  3.366    2.410    3.747   -1.730    2.691    4.556    5.091    1.151    2.069    1.978   -2.898
  0.703    1.347  -20.867  -14.441   -8.168    5.407   28.585    0.787    0.226    0.325    5.586
  3.399    2.379   -2.127   -7.212    0.082    6.202   13.324    0.643    1.639    1.552   -3.103
  2.509    2.082   -2.208   -4.027    0.069    4.303    9.939    1.197    1.620    1.588   -0.137
  2.571    2.108   -1.464   -3.572    0.398    4.236    9.154    1.220    1.676    1.639   -0.329
  1.771    1.814   -5.413   -4.248   -1.335    3.569   11.460    1.396    1.375    1.391    2.274
: 1.978

-0.15  -0.16  -0.09  -0.09  -0.04  -0.03  -0.09  -0.16  -0.16  -0.04  -0.05  -0.07  -0.03  -0.02
-0.16  -0.18  -0.04  -0.06  -0.09  -0.02  -0.06  -0.18  -0.17  -0.09  -0.05  -0.05  -0.05  -0.08
-0.11  -0.12   0.03   0.01  -0.07   0.06   0.02  -0.12  -0.12  -0.07  -0.06  -0.01  -0.03  -0.07
-0.07  -0.06  -0.03  -0.01  -0.07  -0.13  -0.02  -0.06  -0.06  -0.07  -0.07  -0.04  -0.10  -0.09
-0.02   0.00   0.04   0.03  -0.03  -0.16   0.04   0.01   0.01  -0.03  -0.06  -0.02  -0.08  -0.03
-0.26  -0.30   0.02   0.01  -0.06  -0.16   0.03  -0.31  -0.29  -0.06  -0.03  -0.02  -0.09  -0.04
-0.16  -0.18  -0.01   0.00  -0.07   0.02   0.00  -0.18  -0.18  -0.07  -0.01  -0.01  -0.01  -0.04
 0.14   0.17  -0.12  -0.12  -0.03   0.00  -0.13   0.17   0.16  -0.03  -0.03  -0.08  -0.01  -0.02
 0.07   0.10  -0.03  -0.03  -0.07  -0.14  -0.02   0.10   0.09  -0.07  -0.02  -0.02  -0.10  -0.08
-0.20  -0.22  -0.10  -0.11  -0.04  -0.02  -0.11  -0.22  -0.21  -0.04  -0.06  -0.09  -0.03  -0.03
: -0.03

 0.1   0.9   0.2   0.4  -1.3  -1.6   0.8   0.7   0.7  -1.0  -1.3   0.2  -2.1
-0.3   0.4   0.5   0.4  -0.4  -0.1   0.3   0.3   1.1  -0.3  -1.2   0.1  -1.3
-0.1  -1.2  -0.3  -0.5   0.0   0.4   0.4  -0.2  -0.7   1.4  -0.7  -0.1  -1.3
-0.6  -1.1  -0.4   0.5   0.2   0.0  -1.5  -2.2  -0.1  -0.3  -0.7  -0.4  -1.2
-0.9  -0.3  -1.1   0.1  -1.1   0.5  -0.7  -0.7  -1.7   0.9  -1.0  -0.7  -1.1
-0.7  -0.5   2.1  -0.1   0.0  -0.6  -0.2   0.4   0.0   0.4   0.4   0.7   0.3
: 0.2

-2.58  -1.60  -2.49  -2.50  -2.73  -0.60  -2.50  -2.45  -2.66  -2.16  -1.58
-2.49  -2.52  -1.98  -1.54  -1.21  -1.89  -2.66  -1.50  -2.18  -1.21  -1.30
-1.58  -2.72  -2.20  -1.59  -1.00   1.96  -1.55  -1.69  -2.53  -1.85  -1.87
-0.11  -1.71  -2.50  -2.05  -0.87  -2.34  -2.58  -2.35   1.13  -2.33  -2.23
-2.54  -2.03  -2.23  -2.65  -1.82  -0.66  -2.48  -0.99  -0.12  -1.32   0.59
-2.45  -2.26  -2.10  -1.99  -1.95  -1.85  -0.65  -2.68  -2.61  -1.73  -1.46
: -2.16

 -1.12    6.83  -11.20   20.81  -17.78    4.24
  4.61    3.01  -18.81   22.19  -11.27   -5.84
 17.39  -12.20   -6.47   16.24   21.34    5.88
 -2.72   15.36    4.37   -8.64   16.82   -1.40
 19.41    3.22  -18.18   20.66   -4.48  -17.15
 12.82  -17.99  -13.47   22.46  -10.95   24.76
 -6.62   25.14   -9.51   23.52  -13.76  -18.64
: -17.78

  33.508   -24.163    77.795   -60.098    19.856   -32.130   -29.108   -24.543   -17.007    19.215   -19.115
  -7.257  -117.613    48.203   -72.583     8.353   -13.872   -26.888    15.965     4.850   -47.998   -28.581
 -15.730    13.964  -186.180    -4.337     4.553    66.950    18.077   -47.927   -52.376   -32.486    -8.021
  -2.486   104.980     6.397    17.248    49.379   -46.572   -43.780    17.372    63.281    -1.692    16.427
  24.863  -206.729    -1.049    57.573    -7.546   -32.087   -24.118     0.476    -8.847  -100.750    28.135
  48.648   104.161    55.160    78.156    58.318    21.934    21.288   -31.730   -26.888   -30.781    31.190
 176.377   -95.489    21.449   -70.456   -23.448    31.453    -2.955  -118.618  -100.174   -70.313    14.520
 -86.972   -62.590    57.643   -27.524     6.168   -21.839    19.203   -63.586    45.868   -62.260   -49.137
 144.040    26.320  -133.064    86.630    17.514    12.171    24.650    63.404    31.852   -49.389    18.218
 105.118  -266.811   -53.710   -19.110    -5.363     6.929    -4.287    45.385   -16.430   -35.175   -32.765
 116.330    25.969   -22.967    -0.086   -20.502    31.022   -29.570   -17.437  -120.420    -2.181    76.197
 172.274    12.228    77.544   -60.184    19.343    67.179   -14.367   -51.837   158.385   -47.727   -97.089
: 19.215
---
array([[-525, -151,  595,  912,  830,  257],
       [-768, -976,  544,   90,  878,  208],
       [ 926,  -87,  413, -178, -804,  576]]): 926

array([[ 271,  127,  671,  133],
       [ 423,  253, -562,  -82],
       [ -58,  427, -113,  248]]): -58

array([[4889, 5620, 4421, 5840, 4788, 5200, 5151],
       [7027, 3782, 8128, 6898, 4435, 3523, 6612],
       [2676, 5985, 3877, 4847, 4013, 6027, 4557]]): 2676

array([[6, 1, 6, 7],
       [7, 0, 6, 6],
       [7, 4, 6, 6]]): 7

array([[80, 56, 54, 25, 53, 30, 62],
       [28, 43, 50, 66, 49, 64, 42],
       [17, 39, 53, 61, 53, 64, 51]]): 17

array([[175, 764, 859, 335, 572, 201],
       [ 75, 699, 935, 383, 739, 366],
       [359, 555, 872, 614, 987,  20]]): 359

array([[1, 7, 7, 1, 7, 1, 2],
       [6, 3, 3, 6, 3, 5, 5],
       [2, 6, 6, 2, 6, 3, 3]]): 2
---
572,351,633,418
296,0,-348,618
-157,514,523,582
result: 0

179,261,-577,-35,-428
-64,-417,287,86,587
-448,243,217,18,8
result: 287

74,22,42,22,650,-20,37
30,-228,230,137,650,-145,29
175,-77,-135,237,650,-97,-228
result: 650

14,-377,586,-330,-108,48
194,483,608,366,-424,276
-475,472,-214,349,-51,-745
result: 366

-159,268,-215,-89,233,-293
-131,142,-193,-57,275,-421
135,259,-103,248,259,-566
result: -57

-155,279,-120,399,223
253,-546,162,-92,-54
-73,-414,-735,260,-279
result: 162

-25,-21,34,630,16,-177,410
-284,66,-16,-452,-577,-407,678
-233,34,-170,152,-130,255,-23
result: -577
---
-467,221,-371,462,448,624,16 → 221
512,410,-543,-402 → 410
497,-544,612,-189 → -544
177,-683,281,20,441 → -683
579,-66,-471,238 → -66
618,429,443,115,323 → 429
